Below are the code and all the weights of a small trained network. Each question names an input and a class and asks about switching units off, where a switched-off unit gives its printed mean instead of its output.

import numpy as np


def w(rows, s, z=0):
    codes = np.array(rows[::2]) - 128.0
    scale = np.full(codes.shape[1], s)
    scale[-1] = z or s
    return codes * scale


def norm(h):
    return h / np.sqrt((h * h).mean(-1, keepdims=True) + 1e-5)


def f(y):
    return y / 2 * (1 + np.tanh(0.7978845608 * (y + 0.044715 * y**3)))


def log_softmax(a):
    a = a - a.max(-1, keepdims=True)
    return a - np.log(np.exp(a).sum(-1, keepdims=True))


def net(x, mask):
    res = np.array(x, float).reshape(1, 5) / 4 @ E
    u = 0
    for l in range(2):
        y = f(norm(res) @ A[l][:, :-1].T + A[l][:, -1])
        res = res + np.where(mask[u : u + 5], y, B[l][:, -1]) @ B[l][:, :-1]
        u += 5
    return log_softmax(norm(res)[-1] @ U[:, :-1].T + U[:, -1])


A, B = {}, {}
E = w([
[128,128,129],'x0',
[132,43,122],'x1',
[128,128,129],'x2',
[162,101,1],'x3',
[44,136,62],'x4',
],0.0085)
A[0] = w([
[211,245,129,249],'0.n0',
[110,117,161,220],'0.n1',
[150,140,251,238],'0.n2',
[2,96,155,51],'0.n3',
[88,235,148,107],'0.n4',
],0.0084,0.002)
B[0] = w([
[83,254,69,225],'0.n0',
[116,105,28,159],'0.n1',
[125,21,133,253],'0.n2',
[6,213,69,167],'0.n3',
[207,82,228,186],'0.n4',
],0.0065,0.0047)
A[1] = w([
[136,106,253,181],'1.n0',
[45,183,175,62],'1.n1',
[3,127,159,3],'1.n2',
[34,67,185,69],'1.n3',
[74,156,166,24],'1.n4',
],0.011,0.0051)
B[1] = w([
[87,145,105,253],'1.n0',
[182,86,191,173],'1.n1',
[223,186,90,163],'1.n2',
[136,150,77,181],'1.n3',
[251,71,136,127],'1.n4',
],0.016,0.0053)
U = w([
[55,191,151,255],'0',
[177,241,76,66],'1',
[23,42,130,157],'2',
[240,3,137,34],'3',
[251,160,195,47],'4',
],0.018,0.0081)

Each question gives the input, the list of numbers given to net, and the class t.
The units are the neurons (one row each of A and B). Each row of codes is followed by its name. A weight is (code - 128) times the scale printed after its matrix; where a second scale follows, it is the last column's (A, B and U).
mask holds one flag per neuron, layer by layer. A switched-off neuron (its flag False) gives its mean, the last column of its row in B, instead of its output. The means were averaged over made-up inputs and are rounded, as every weight is.
A unit's drop is (log p(t) with every unit on - log p(t) with that unit switched off) / (log p(t) with every unit on - log p(t) with every unit switched off).
The circuit of an input: a set's keep is (log p(t) with only the set's units on - log p(t) with every unit switched off) / (log p(t) with every unit on - log p(t) with every unit switched off). Starting from all 10 units, units are removed one at a time, each time the one whose removal leaves the highest keep (on an exact tie, the one counted first), for as long as the keep stays at least 0.8.
units of the circuit, in order: the units of the circuit, biggest drop first
top k neurons: the k neurons with the biggest drops, biggest first
k most important neurons of layer l: the k neurons of layer l with the biggest drops, biggest first
drop of u: that unit's drop, to one decimal
input [-1,1,4,-7,-5], class 2: most important neuron of layer 0 : (0.n2)
input [-1,6,2,0,7], class 1: units of the circuit, in order : (1.n2, 0.n2)
input [-6,-4,-3,-4,-6], class 0: top 2 neurons : (1.n0, 0.n0)
input [7,2,8,-6,2], class 1: top 3 neurons : (1.n2, 0.n3, 1.n3)
input [7,-8,2,-7,6], class 4: units of the circuit, in order : (1.n1, 1.n4)
input [-6,2,0,0,-8], class 2: top 2 neurons : (1.n2, 1.n0)
input [8,1,5,-4,-7], class 2: top 2 neurons : (0.n2, 1.n2)
input [-8,8,0,0,-4], class 2: units of the circuit, in order : (1.n2, 1.n1)
input [0,-3,5,-2,1], class 4: top 3 neurons : (0.n0, 1.n1, 1.n4)
input [-2,-5,5,-3,2], class 4: top 2 neurons : (1.n1, 1.n4)
input [2,6,3,-7,4], class 1: top 3 neurons : (1.n2, 1.n3, 0.n3)
input [6,-8,6,0,5], class 4: 4 most important neurons of layer 1 : (1.n1, 1.n0, 1.n4, 1.n3)
input [2,5,6,-7,-4], class 2: top 2 neurons : (0.n2, 0.n0)
input [4,-4,7,2,-8], class 1: top 2 neurons : (1.n1, 0.n0)
input [-6,8,-5,-2,2], class 1: 2 most important neurons of layer 0 : (0.n3, 0.n2)
input [3,0,-3,-5,-8], class 0: units of the circuit, in order : (1.n0)
input [3,-4,6,1,-8], class 1: top 2 neurons : (0.n0, 1.n1)
input [0,3,0,0,1], class 1: 2 most important neurons of layer 1 : (1.n2, 1.n0)
input [3,2,2,0,4], class 1: 2 most important neurons of layer 1 : (1.n2, 1.n0)
input [3,-3,-5,-2,-8], class 0: top neuron : (1.n0)
input [-7,-5,-3,0,-8], class 0: 2 most important neurons of layer 1 : (1.n2, 1.n4)
input [5,-1,-7,-6,7], class 4: top 2 neurons : (1.n1, 1.n4)
input [6,-5,-3,-5,8], class 4: 2 most important neurons of layer 1 : (1.n1, 1.n4)
input [-5,-5,-5,0,6], class 4: 2 most important neurons of layer 1 : (1.n1, 1.n0)
input [2,-2,0,-3,-8], class 0: top 2 neurons : (1.n0, 0.n0)
input [7,6,2,-1,7], class 1: 2 most important neurons of layer 1 : (1.n2, 1.n0)
input [2,3,-3,-3,3], class 1: most important neuron of layer 1 : (1.n2)
input [-8,7,-3,-6,-5], class 2: drop of 0.n2 : 0.1
input [-4,-5,5,-4,5], class 4: drop of 1.n1 : 0.2
